Here is a tiny trained network, its code and every weight. The questions are about switching its units off for an input and a class, where a switched-off unit gives its printed mean instead of its output.

import numpy as np


def w(rows, s, z=0):
    codes = np.array(rows[::2]) - 128.0
    scale = np.full(codes.shape[1], s)
    scale[-1] = z or s
    return codes * scale


def norm(h):
    return h / np.sqrt((h * h).mean(-1, keepdims=True) + 1e-5)


def f(y):
    return y / 2 * (1 + np.tanh(0.7978845608 * (y + 0.044715 * y**3)))


def log_softmax(a):
    a = a - a.max(-1, keepdims=True)
    return a - np.log(np.exp(a).sum(-1, keepdims=True))


def net(x, mask):
    res = np.array(x, float).reshape(1, 7) / 4 @ E
    u = 0
    for l in range(4):
        y = f(norm(res) @ A[l][:, :-1].T + A[l][:, -1])
        res = res + np.where(mask[u : u + 8], y, B[l][:, -1]) @ B[l][:, :-1]
        u += 8
    return log_softmax(norm(res)[-1] @ U[:, :-1].T + U[:, -1])


A, B = {}, {}
E = w([
[218,202,103],'x0',
[137,51,216],'x1',
[64,235,179],'x2',
[98,175,179],'x3',
[161,148,82],'x4',
[12,108,66],'x5',
[3,122,25],'x6',
],0.007)
A[0] = w([
[142,146,38,60],'L0N0',
[130,146,182,3],'L0N1',
[117,112,136,43],'L0N2',
[157,111,60,24],'L0N3',
[105,122,134,103],'L0N4',
[174,190,230,209],'L0N5',
[248,8,143,81],'L0N6',
[116,127,169,35],'L0N7',
],0.012,0.0042)
B[0] = w([
[157,140,33,163],'L0N0',
[117,123,106,125],'L0N1',
[109,117,125,111],'L0N2',
[101,82,92,137],'L0N3',
[93,174,93,126],'L0N4',
[102,208,130,254],'L0N5',
[225,181,255,229],'L0N6',
[103,121,130,120],'L0N7',
],0.0097,0.0066)
A[1] = w([
[199,159,134,58],'L1N0',
[158,109,113,237],'L1N1',
[143,254,173,140],'L1N2',
[202,90,126,108],'L1N3',
[112,127,139,70],'L1N4',
[124,117,122,88],'L1N5',
[108,132,149,88],'L1N6',
[144,106,79,254],'L1N7',
],0.019,0.0071)
B[1] = w([
[103,122,149,157],'L1N0',
[145,248,143,165],'L1N1',
[146,140,233,249],'L1N2',
[93,180,167,150],'L1N3',
[126,106,120,121],'L1N4',
[111,139,118,120],'L1N5',
[137,88,129,128],'L1N6',
[147,247,133,177],'L1N7',
],0.013,0.014)
A[2] = w([
[146,8,171,191],'L2N0',
[135,123,174,58],'L2N1',
[161,117,116,31],'L2N2',
[144,78,36,82],'L2N3',
[255,128,190,211],'L2N4',
[81,62,81,252],'L2N5',
[155,137,120,10],'L2N6',
[220,196,107,20],'L2N7',
],0.009,0.0037)
B[2] = w([
[109,146,184,141],'L2N0',
[144,83,172,138],'L2N1',
[120,2,117,105],'L2N2',
[163,128,141,115],'L2N3',
[56,202,189,253],'L2N4',
[132,226,121,131],'L2N5',
[122,27,116,108],'L2N6',
[42,91,117,156],'L2N7',
],0.0075,0.0066)
A[3] = w([
[70,54,163,172],'L3N0',
[27,40,116,103],'L3N1',
[147,175,192,143],'L3N2',
[135,82,61,110],'L3N3',
[10,134,177,128],'L3N4',
[136,172,62,143],'L3N5',
[11,166,154,251],'L3N6',
[148,202,169,230],'L3N7',
],0.012,0.003)
B[3] = w([
[176,59,155,134],'L3N0',
[98,87,72,129],'L3N1',
[60,140,147,214],'L3N2',
[125,198,109,120],'L3N3',
[124,36,151,179],'L3N4',
[79,167,133,152],'L3N5',
[79,73,115,219],'L3N6',
[2,113,187,245],'L3N7',
],0.011,0.012)
U = w([
[106,121,63,33],'0',
[115,46,110,75],'1',
[98,163,252,252],'2',
[127,118,128,43],'3',
[176,193,10,81],'4',
[99,24,104,1],'5',
],0.02,0.0042)

Each question gives the input, the list of numbers given to net, and the class t.
The units are the neurons (one row each of A and B). Each row of codes is followed by its name. A weight is (code - 128) times the scale printed after its matrix; where a second scale follows, it is the last column's (A, B and U).
mask holds one flag per neuron, layer by layer. A switched-off neuron (its flag False) gives its mean, the last column of its row in B, instead of its output. The means were averaged over made-up inputs and are rounded, as every weight is.
A unit's drop is (log p(t) with every unit on - log p(t) with that unit switched off) / (log p(t) with every unit on - log p(t) with every unit switched off).
The circuit of an input: a set's keep is (log p(t) with only the set's units on - log p(t) with every unit switched off) / (log p(t) with every unit on - log p(t) with every unit switched off). Starting from the 12 units with the biggest drops (on a tie, the unit counted first), units are removed one at a time, each time the one whose removal leaves the highest keep (on an exact tie, the one counted first), for as long as the keep stays at least 0.8.
circuit, biggest first: the units of the circuit, biggest drop first
most important unit: the unit with the biggest drop
k most important neurons: the k neurons with the biggest drops, biggest first
top k neurons in layer l: the k neurons of layer l with the biggest drops, biggest first
drop when u is switched off: that unit's drop, to one decimal
input [-8,-3,2,5,2,4,3], class 0: most important unit : L1N2
input [-8,-5,3,-8,-2,8,-3], class 1: circuit, biggest first : (L1N2; L3N6; L1N1)
input [5,-2,-6,-7,4,3,3], class 4: circuit, biggest first : (L1N2; L0N0)
input [-6,0,3,5,2,6,4], class 0: 2 most important neurons : (L1N2; L0N6)
input [-5,0,-8,6,-1,5,6], class 0: circuit, biggest first : (L1N2; L0N6; L3N7)
input [-7,-1,0,3,0,6,3], class 0: 3 most important neurons : (L1N2; L0N6; L2N5)
input [4,-3,2,-2,-2,3,2], class 4: 2 most important neurons : (L0N6; L1N2)
input [1,4,2,-3,-3,4,-1], class 5: 2 most important neurons : (L0N6; L1N2)
input [-8,7,4,8,7,-2,6], class 1: 2 most important neurons : (L0N6; L1N2)
input [-1,5,2,-1,0,4,0], class 5: 2 most important neurons : (L1N2; L0N6)
input [1,-8,5,-5,2,-3,8], class 4: top 3 neurons in layer 0 : (L0N6; L0N0; L0N5)
input [6,-4,-4,1,-4,8,-2], class 4: drop when L0N6 is switched off : 0.1
input [-6,6,-7,-7,4,8,6], class 4: drop when L3N7 is switched off : 0.2
input [6,-8,-4,3,0,1,4], class 4: drop when L1N2 is switched off : 0.2
input [-4,-3,5,0,-2,8,8], class 5: top neuron in layer 1 : (L1N1)
